Below are the code and all the weights of a small trained network. Each question names an input and a class and asks about switching units off, where a switched-off unit gives its printed mean instead of its output.

import numpy as np


def w(rows, s, z=0):
    codes = np.array(rows[::2]) - 128.0
    scale = np.full(codes.shape[1], s)
    scale[-1] = z or s
    return codes * scale


def f(y):
    return y / 2 * (1 + np.tanh(0.7978845608 * (y + 0.044715 * y**3)))


def log_softmax(a):
    a = a - a.max(-1, keepdims=True)
    return a - np.log(np.exp(a).sum(-1, keepdims=True))


def net(x, mask):
    res = np.array(x, float).reshape(1, 6) / 4 @ E
    y = f(res @ A[0][:, :-1].T + A[0][:, -1])
    res = res + np.where(mask, y, B[0][:, -1]) @ B[0][:, :-1]
    return log_softmax(res[-1] @ U[:, :-1].T + U[:, -1])


A, B = {}, {}
E = w([
[55,172,65,233,134,123,158,85,92,142,184],'x0',
[117,161,148,105,157,30,182,188,141,93,151],'x1',
[139,106,109,186,172,151,100,163,106,172,9],'x2',
[180,59,165,173,82,62,254,95,138,121,171],'x3',
[183,92,42,84,24,122,129,137,39,158,61],'x4',
[178,109,120,110,221,63,92,28,139,195,196],'x5',
],0.0086)
A[0] = w([
[151,96,114,185,206,133,50,67,149,188,112,217],'N1',
[159,137,144,73,131,183,1,145,180,135,108,167],'N2',
[143,111,87,99,133,85,137,45,122,174,175,144],'N3',
[197,87,53,98,101,112,139,30,53,207,146,188],'N4',
[123,128,110,167,182,163,117,97,133,165,119,144],'N5',
[57,175,189,149,133,168,146,103,201,100,203,182],'N6',
[132,146,47,144,103,107,132,158,36,156,84,197],'N7',
[203,67,225,99,101,106,189,149,180,111,157,211],'N8',
[126,152,90,181,104,102,200,143,100,151,191,47],'N9',
[82,146,57,133,36,224,112,150,73,122,104,143],'N10',
[178,58,138,140,68,133,117,113,65,179,61,254],'N11',
],0.0086,0.0047)
B[0] = w([
[131,117,126,102,75,125,164,141,220,208,132,226],'N1',
[120,143,176,68,121,140,97,208,150,175,63,227],'N2',
[149,73,72,115,142,187,134,162,90,119,154,190],'N3',
[181,59,121,117,180,254,71,113,133,131,173,242],'N4',
[110,158,125,150,80,59,185,99,194,140,149,174],'N5',
[133,129,171,142,127,123,166,80,156,118,225,215],'N6',
[82,151,96,98,104,171,124,136,141,154,79,227],'N7',
[161,106,140,118,46,111,182,159,131,158,159,232],'N8',
[137,129,166,74,169,120,64,169,96,145,122,173],'N9',
[33,142,35,167,133,191,121,92,179,147,83,248],'N10',
[168,53,79,166,150,149,85,113,96,53,115,249],'N11',
],0.01,0.012)
U = w([
[145,100,114,147,59,104,196,168,68,64,23,60],'0',
[167,118,126,62,205,179,1,177,55,139,91,140],'1',
[95,178,187,79,90,85,207,154,182,219,133,222],'2',
[188,118,181,161,134,96,103,105,128,162,55,13],'3',
[95,179,120,185,187,73,164,39,146,140,139,2],'4',
[67,212,160,185,203,77,139,43,72,5,164,129],'5',
[79,127,32,164,145,201,91,92,149,161,89,164],'6',
[194,82,126,145,123,141,162,67,131,122,213,126],'7',
],0.0092,0.004)

Each question gives the input, the list of numbers given to net, and the class t.
The units are the neurons (one row each of A and B). Each row of codes is followed by its name. A weight is (code - 128) times the scale printed after its matrix; where a second scale follows, it is the last column's (A, B and U).
mask holds one flag per neuron, in row order. A switched-off neuron (its flag False) gives its mean, the last column of its row in B, instead of its output. The means were averaged over made-up inputs and are rounded, as every weight is.
A unit's drop is (log p(t) with every unit on - log p(t) with that unit switched off) / (log p(t) with every unit on - log p(t) with every unit switched off).
The circuit of an input: a set's keep is (log p(t) with only the set's units on - log p(t) with every unit switched off) / (log p(t) with every unit on - log p(t) with every unit switched off). Starting from all 11 units, units are removed one at a time, each time the one whose removal leaves the highest keep (on an exact tie, the one counted first), for as long as the keep stays at least 0.8.
circuit, biggest first: the units of the circuit, biggest drop first
k most important neurons: the k neurons with the biggest drops, biggest first
drop of u: that unit's drop, to one decimal
input [-3,2,2,1,-7,-1], class 2: circuit, biggest first : N11
input [4,3,-4,-6,1,7], class 7: circuit, biggest first : N10; N2
input [5,7,2,5,-8,7], class 2: 3 most important neurons : N11; N4; N1
input [-1,-4,-2,2,-8,-6], class 7: 4 most important neurons : N6; N2; N1; N7
input [7,6,5,5,-3,-5], class 5: 3 most important neurons : N1; N2; N8
input [4,1,1,7,-6,4], class 2: 4 most important neurons : N11; N4; N1; N9
input [0,1,-1,5,5,5], class 1: circuit, biggest first : N6; N4
input [3,-7,-2,6,-7,-4], class 7: 4 most important neurons : N2; N6; N1; N7
input [1,1,-7,7,8,2], class 1: circuit, biggest first : N9; N4
input [-4,-6,3,4,-1,-2], class 0: 3 most important neurons : N4; N6; N10
input [3,6,5,-1,-6,8], class 2: 3 most important neurons : N1; N11; N4
input [1,3,-7,-1,-5,-8], class 7: 3 most important neurons : N2; N6; N1
input [-3,8,5,-3,-5,-4], class 2: 2 most important neurons : N11; N4
input [-3,5,8,2,2,8], class 7: most important neuron : N10
input [7,0,6,0,-5,-1], class 2: 2 most important neurons : N11; N1
input [7,5,4,3,3,4], class 1: drop of N6 : 0.0
input [-5,4,6,-6,-8,-3], class 2: drop of N11 : 0.2
input [-3,-3,-1,-8,-2,6], class 2: drop of N1 : 0.1
